Below are the code and all the weights of a small trained network. Each question names an input and a class and asks about switching units off, where a switched-off unit gives its printed mean instead of its output.

import numpy as np


def w(rows, s, z=0):
    codes = np.array(rows[::2]) - 128.0
    scale = np.full(codes.shape[1], s)
    scale[-1] = z or s
    return codes * scale


def norm(h):
    return h / np.sqrt((h * h).mean(-1, keepdims=True) + 1e-5)


def f(y):
    return np.maximum(y, 0)


def log_softmax(a):
    a = a - a.max(-1, keepdims=True)
    return a - np.log(np.exp(a).sum(-1, keepdims=True))


def net(x, mask):
    res = np.array(x, float).reshape(1, 7) / 4 @ E
    u = 0
    for l in range(2):
        y = f(norm(res) @ A[l][:, :-1].T + A[l][:, -1])
        res = res + np.where(mask[u : u + 14], y, B[l][:, -1]) @ B[l][:, :-1]
        u += 14
    return log_softmax(norm(res)[-1] @ U[:, :-1].T + U[:, -1])


A, B = {}, {}
E = w([
[127,127,128,125,127],'x0',
[164,22,190,155,127],'x1',
[163,114,108,117,245],'x2',
[142,176,213,55,142],'x3',
[130,130,129,130,127],'x4',
[126,126,128,126,129],'x5',
[34,111,156,151,174],'x6',
],0.012)
A[0] = w([
[253,176,72,101,96,51],'L0N1',
[103,249,36,78,140,80],'L0N2',
[161,130,94,117,189,49],'L0N3',
[25,139,142,129,178,62],'L0N4',
[134,192,179,86,142,55],'L0N5',
[180,105,120,100,205,2],'L0N6',
[193,9,179,116,130,70],'L0N7',
[96,153,139,110,27,101],'L0N8',
[123,147,97,112,177,97],'L0N9',
[152,149,108,120,184,42],'L0N10',
[165,159,202,86,144,40],'L0N11',
[147,69,54,169,123,32],'L0N12',
[136,162,170,97,149,55],'L0N13',
[106,139,36,145,128,89],'L0N14',
],0.024,0.0053)
B[0] = w([
[54,211,91,153,168,216],'L0N1',
[98,61,255,65,77,247],'L0N2',
[151,119,120,182,117,171],'L0N3',
[71,207,96,145,144,204],'L0N4',
[155,104,73,97,161,185],'L0N5',
[149,120,105,200,100,179],'L0N6',
[82,94,230,75,94,229],'L0N7',
[168,103,108,217,136,210],'L0N8',
[134,115,136,172,116,170],'L0N9',
[144,118,125,175,119,163],'L0N10',
[150,108,61,92,138,183],'L0N11',
[167,117,63,82,160,201],'L0N12',
[151,120,90,109,150,166],'L0N13',
[167,105,90,82,152,194],'L0N14',
],0.047,0.015)
A[1] = w([
[138,154,97,156,136,115],'L1N1',
[84,104,122,172,116,72],'L1N2',
[42,207,106,126,159,27],'L1N3',
[220,115,19,29,156,40],'L1N4',
[89,108,116,128,154,113],'L1N5',
[166,132,123,174,137,68],'L1N6',
[150,131,126,144,135,119],'L1N7',
[140,106,121,232,116,74],'L1N8',
[143,188,69,166,161,127],'L1N9',
[189,91,134,236,122,47],'L1N10',
[144,160,119,116,105,145],'L1N11',
[67,250,116,127,128,2],'L1N12',
[157,104,99,113,96,122],'L1N13',
[193,144,134,198,77,95],'L1N14',
],0.023,0.0052)
B[1] = w([
[86,110,157,121,94,164],'L1N1',
[164,147,98,138,124,167],'L1N2',
[144,234,124,144,149,194],'L1N3',
[192,130,21,55,103,247],'L1N4',
[152,158,96,148,111,167],'L1N5',
[128,96,153,144,87,152],'L1N6',
[118,126,148,128,110,140],'L1N7',
[164,108,116,190,158,192],'L1N8',
[68,77,222,91,114,202],'L1N9',
[177,144,130,203,193,197],'L1N10',
[120,108,125,147,164,132],'L1N11',
[126,254,161,128,164,180],'L1N12',
[128,165,84,135,93,165],'L1N13',
[109,71,162,188,192,159],'L1N14',
],0.045,0.014)
U = w([
[91,63,225,80,86,103],'0',
[176,94,33,67,156,92],'1',
[172,87,135,250,148,94],'2',
[142,132,147,124,151,254],'3',
[69,223,126,130,167,84],'4',
],0.015,0.013)

Each question gives the input, the list of numbers given to net, and the class t.
The units are the neurons (one row each of A and B). Each row of codes is followed by its name. A weight is (code - 128) times the scale printed after its matrix; where a second scale follows, it is the last column's (A, B and U).
mask holds one flag per neuron, layer by layer. A switched-off neuron (its flag False) gives its mean, the last column of its row in B, instead of its output. The means were averaged over made-up inputs and are rounded, as every weight is.
A unit's drop is (log p(t) with every unit on - log p(t) with that unit switched off) / (log p(t) with every unit on - log p(t) with every unit switched off).
most important unit: the unit with the biggest drop
k most important neurons: the k neurons with the biggest drops, biggest first
k most important neurons of layer l: the k neurons of layer l with the biggest drops, biggest first
input [4,-5,6,-3,-1,-6,-1], class 2: most important unit -> L0N3
input [-6,4,-5,0,-2,4,0], class 2: 2 most important neurons -> (L0N8; L0N2)
input [-3,3,-5,4,-7,-4,-4], class 2: 3 most important neurons -> (L0N8; L0N12; L0N14)
input [-3,-4,-5,1,1,0,-1], class 2: 2 most important neurons -> (L0N8; L0N7)
input [5,5,4,5,5,-4,8], class 4: 2 most important neurons -> (L0N4; L0N2)
input [-7,-4,3,-6,6,-4,7], class 4: 3 most important neurons -> (L0N4; L0N5; L0N11)
input [-5,6,-7,8,6,-1,-4], class 1: 3 most important neurons of layer 0 -> (L0N11; L0N2; L0N6)
input [-5,-6,7,6,-3,4,-6], class 2: 2 most important neurons of layer 0 -> (L0N6; L0N7)
input [-1,-7,-5,3,7,0,-8], class 4: 2 most important neurons -> (L0N1; L0N7)
input [-7,-2,7,-4,1,3,-8], class 4: 4 most important neurons -> (L0N1; L0N8; L1N12; L1N3)
input [-4,3,-8,1,-2,3,6], class 2: 2 most important neurons -> (L0N8; L0N1)
input [1,8,8,0,1,5,-1], class 0: 2 most important neurons -> (L0N7; L0N8)
input [5,-8,-4,4,0,0,-7], class 0: 2 most important neurons of layer 0 -> (L0N2; L0N4)
input [7,4,2,-6,1,3,-7], class 4: most important unit -> L0N1
input [7,-7,-7,1,-6,-2,-6], class 0: 2 most important neurons -> (L0N2; L0N6)
input [8,0,8,7,-8,5,-7], class 2: 2 most important neurons of layer 0 -> (L0N6; L0N3)
input [8,-7,-5,-3,-3,-6,6], class 0: 2 most important neurons of layer 0 -> (L0N2; L0N1)
input [7,-7,-8,0,-7,-3,-5], class 2: 3 most important neurons of layer 0 -> (L0N8; L0N7; L0N1)
input [0,1,-7,5,2,-3,-2], class 2: 2 most important neurons of layer 0 -> (L0N8; L0N12)
input [0,-5,-8,-1,-2,-3,0], class 2: most important unit -> L0N8
